Below are the code and all the weights of a small trained network. Each question names an input and a class and asks about switching units off, where a switched-off unit gives its printed mean instead of its output.

import numpy as np


def w(rows, s, z=0):
    codes = np.array(rows[::2]) - 128.0
    scale = np.full(codes.shape[1], s)
    scale[-1] = z or s
    return codes * scale


def norm(h):
    return h / np.sqrt((h * h).mean(-1, keepdims=True) + 1e-5)


def f(y):
    return y / 2 * (1 + np.tanh(0.7978845608 * (y + 0.044715 * y**3)))


def log_softmax(a):
    a = a - a.max(-1, keepdims=True)
    return a - np.log(np.exp(a).sum(-1, keepdims=True))


def net(x, mask):
    res = np.array(x, float).reshape(1, 4) / 4 @ E
    u = 0
    for l in range(4):
        y = f(norm(res) @ A[l][:, :-1].T + A[l][:, -1])
        res = res + np.where(mask[u : u + 7], y, B[l][:, -1]) @ B[l][:, :-1]
        u += 7
    return log_softmax(norm(res)[-1] @ U[:, :-1].T + U[:, -1])


A, B = {}, {}
E = w([
[19,40,176,62,104,131,76,97,64],'x0',
[101,196,63,42,146,1,108,116,91],'x1',
[228,69,96,93,155,79,154,81,133],'x2',
[182,136,75,32,173,199,38,209,94],'x3',
],0.008)
A[0] = w([
[43,236,115,155,101,190,96,209,124,63],'0.n0',
[159,205,106,104,192,193,51,205,110,4],'0.n1',
[198,254,123,130,161,170,160,155,158,39],'0.n2',
[99,160,153,235,159,77,152,126,104,124],'0.n3',
[165,129,108,120,94,151,104,137,107,71],'0.n4',
[140,252,124,104,121,85,99,136,67,64],'0.n5',
[175,154,149,207,109,216,124,143,63,45],'0.n6',
],0.0096,0.0041)
B[0] = w([
[81,176,213,158,227,169,100,77,74,242],'0.n0',
[172,154,129,50,7,157,176,106,134,253],'0.n1',
[153,88,99,232,105,73,74,149,83,217],'0.n2',
[127,152,115,117,82,137,148,104,140,203],'0.n3',
[170,124,149,104,122,168,122,141,119,137],'0.n4',
[102,122,108,107,165,83,110,152,196,210],'0.n5',
[95,131,83,113,184,129,108,147,202,191],'0.n6',
],0.016,0.0064)
A[1] = w([
[88,156,109,88,176,91,115,182,124,28],'1.n0',
[150,44,153,145,167,219,133,173,170,2],'1.n1',
[169,62,124,115,220,113,184,136,92,7],'1.n2',
[250,106,106,125,197,99,139,64,126,48],'1.n3',
[218,55,142,79,139,121,135,96,105,63],'1.n4',
[55,30,147,77,115,148,63,158,46,26],'1.n5',
[142,100,130,65,142,166,148,199,86,93],'1.n6',
],0.014,0.0023)
B[1] = w([
[109,67,145,71,171,80,165,107,78,173],'1.n0',
[98,69,106,40,181,76,117,182,187,214],'1.n1',
[73,149,133,125,132,193,94,88,88,153],'1.n2',
[58,202,207,146,209,176,75,105,90,202],'1.n3',
[45,165,203,127,177,174,121,133,73,214],'1.n4',
[243,149,84,255,96,81,73,186,129,255],'1.n5',
[148,175,183,114,29,129,184,98,170,187],'1.n6',
],0.011,0.0077)
A[2] = w([
[233,163,93,186,186,117,156,156,142,5],'2.n0',
[124,31,140,146,151,221,120,142,253,76],'2.n1',
[240,54,66,252,144,77,122,157,69,96],'2.n2',
[103,68,26,38,221,51,161,177,169,63],'2.n3',
[85,112,133,174,45,102,230,7,132,52],'2.n4',
[215,101,39,32,97,226,107,107,83,89],'2.n5',
[118,139,118,169,104,92,255,61,191,57],'2.n6',
],0.011,0.0028)
B[2] = w([
[121,111,119,179,81,53,69,155,74,168],'2.n0',
[106,13,56,74,162,48,128,101,132,210],'2.n1',
[120,122,58,249,89,109,128,143,82,254],'2.n2',
[16,99,72,79,136,131,165,125,188,210],'2.n3',
[191,124,153,64,52,200,102,171,113,228],'2.n4',
[133,48,210,139,58,157,207,130,147,193],'2.n5',
[174,109,191,47,95,158,129,148,127,203],'2.n6',
],0.011,0.007)
A[3] = w([
[254,170,67,197,184,97,140,151,152,33],'3.n0',
[77,154,114,180,176,128,160,110,132,66],'3.n1',
[163,110,105,96,92,151,83,110,117,165],'3.n2',
[243,130,128,65,74,158,138,154,130,53],'3.n3',
[149,126,132,59,142,159,153,157,153,3],'3.n4',
[112,128,52,24,164,20,133,113,162,185],'3.n5',
[172,98,113,160,139,83,117,141,96,19],'3.n6',
],0.015,0.0019)
B[3] = w([
[105,94,107,196,68,45,97,115,76,189],'3.n0',
[147,121,125,70,123,222,123,132,100,175],'3.n1',
[122,157,159,143,146,62,215,164,152,178],'3.n2',
[190,150,127,45,82,164,193,139,155,255],'3.n3',
[137,206,81,145,122,94,165,112,96,185],'3.n4',
[163,6,82,138,198,134,133,136,208,243],'3.n5',
[134,206,65,175,124,91,136,84,160,179],'3.n6',
],0.013,0.01)
U = w([
[199,169,178,29,40,152,227,149,146,209],'0',
[127,146,61,254,85,38,90,135,72,75],'1',
[98,24,57,64,235,86,143,130,202,194],'2',
[20,216,237,121,234,224,87,78,48,11],'3',
],0.0088,0.0013)

Each question gives the input, the list of numbers given to net, and the class t.
The units are the neurons (one row each of A and B). Each row of codes is followed by its name. A weight is (code - 128) times the scale printed after its matrix; where a second scale follows, it is the last column's (A, B and U).
mask holds one flag per neuron, layer by layer. A switched-off neuron (its flag False) gives its mean, the last column of its row in B, instead of its output. The means were averaged over made-up inputs and are rounded, as every weight is.
A unit's drop is (log p(t) with every unit on - log p(t) with that unit switched off) / (log p(t) with every unit on - log p(t) with every unit switched off).
The circuit of an input: a set's keep is (log p(t) with only the set's units on - log p(t) with every unit switched off) / (log p(t) with every unit on - log p(t) with every unit switched off). Starting from the 12 units with the biggest drops (on a tie, the unit counted first), units are removed one at a time, each time the one whose removal leaves the highest keep (on an exact tie, the one counted first), for as long as the keep stays at least 0.8.
circuit, biggest first: the units of the circuit, biggest drop first
top k neurons: the k neurons with the biggest drops, biggest first
k most important neurons of layer l: the k neurons of layer l with the biggest drops, biggest first
drop of u: that unit's drop, to one decimal
input [2,-3,3,0], class 2: top 3 neurons : (1.n1 0.n1 0.n2)
input [-5,8,2,1], class 2: top 3 neurons : (0.n5 1.n5 2.n3)
input [-7,8,0,-2], class 2: top neuron : (0.n5)
input [5,-3,-7,2], class 3: top 2 neurons : (0.n0 0.n2)
input [7,-7,7,5], class 1: top 3 neurons : (0.n1 1.n5 0.n5)
input [5,-8,5,-7], class 2: top 2 neurons : (0.n1 2.n1)
input [1,-2,-2,0], class 2: top 2 neurons : (0.n6 1.n3)
input [7,-8,-8,-6], class 2: 3 most important neurons of layer 0 : (0.n2 0.n1 0.n6)
input [-4,4,-8,-7], class 3: top 4 neurons : (0.n0 0.n1 1.n6 3.n3)
input [-2,-3,3,0], class 2: top 2 neurons : (0.n6 1.n1)
input [-3,4,-6,-7], class 0: top 2 neurons : (0.n3 2.n4)
input [-6,8,2,2], class 2: top 3 neurons : (0.n5 1.n5 2.n3)
input [6,7,5,-7], class 0: 3 most important neurons of layer 0 : (0.n5 0.n6 0.n2)
input [4,-3,4,2], class 1: circuit, biggest first : (1.n5)
input [-5,6,-8,-8], class 0: top 2 neurons : (0.n3 1.n3)
input [-6,7,-8,1], class 3: top 2 neurons : (0.n0 1.n5)
input [7,-6,8,7], class 3: 3 most important neurons of layer 2 : (2.n4 2.n6 2.n5)
input [0,5,5,6], class 0: 2 most important neurons of layer 1 : (1.n1 1.n6)
input [-3,7,-6,-7], class 0: 3 most important neurons of layer 2 : (2.n4 2.n6 2.n1)
input [0,7,-1,-6], class 2: most important neuron of layer 3 : (3.n5)
input [-3,-3,-8,7], class 3: 3 most important neurons of layer 0 : (0.n0 0.n6 0.n2)
input [-5,8,6,-4], class 2: 2 most important neurons of layer 0 : (0.n5 0.n0)
input [8,-2,-8,5], class 1: 2 most important neurons of layer 0 : (0.n3 0.n6)
input [5,2,-7,0], class 3: 2 most important neurons of layer 0 : (0.n0 0.n2)
input [7,-4,2,-3], class 1: drop of 1.n5 : 1.3
input [7,0,-4,1], class 1: drop of 1.n5 : 2.5
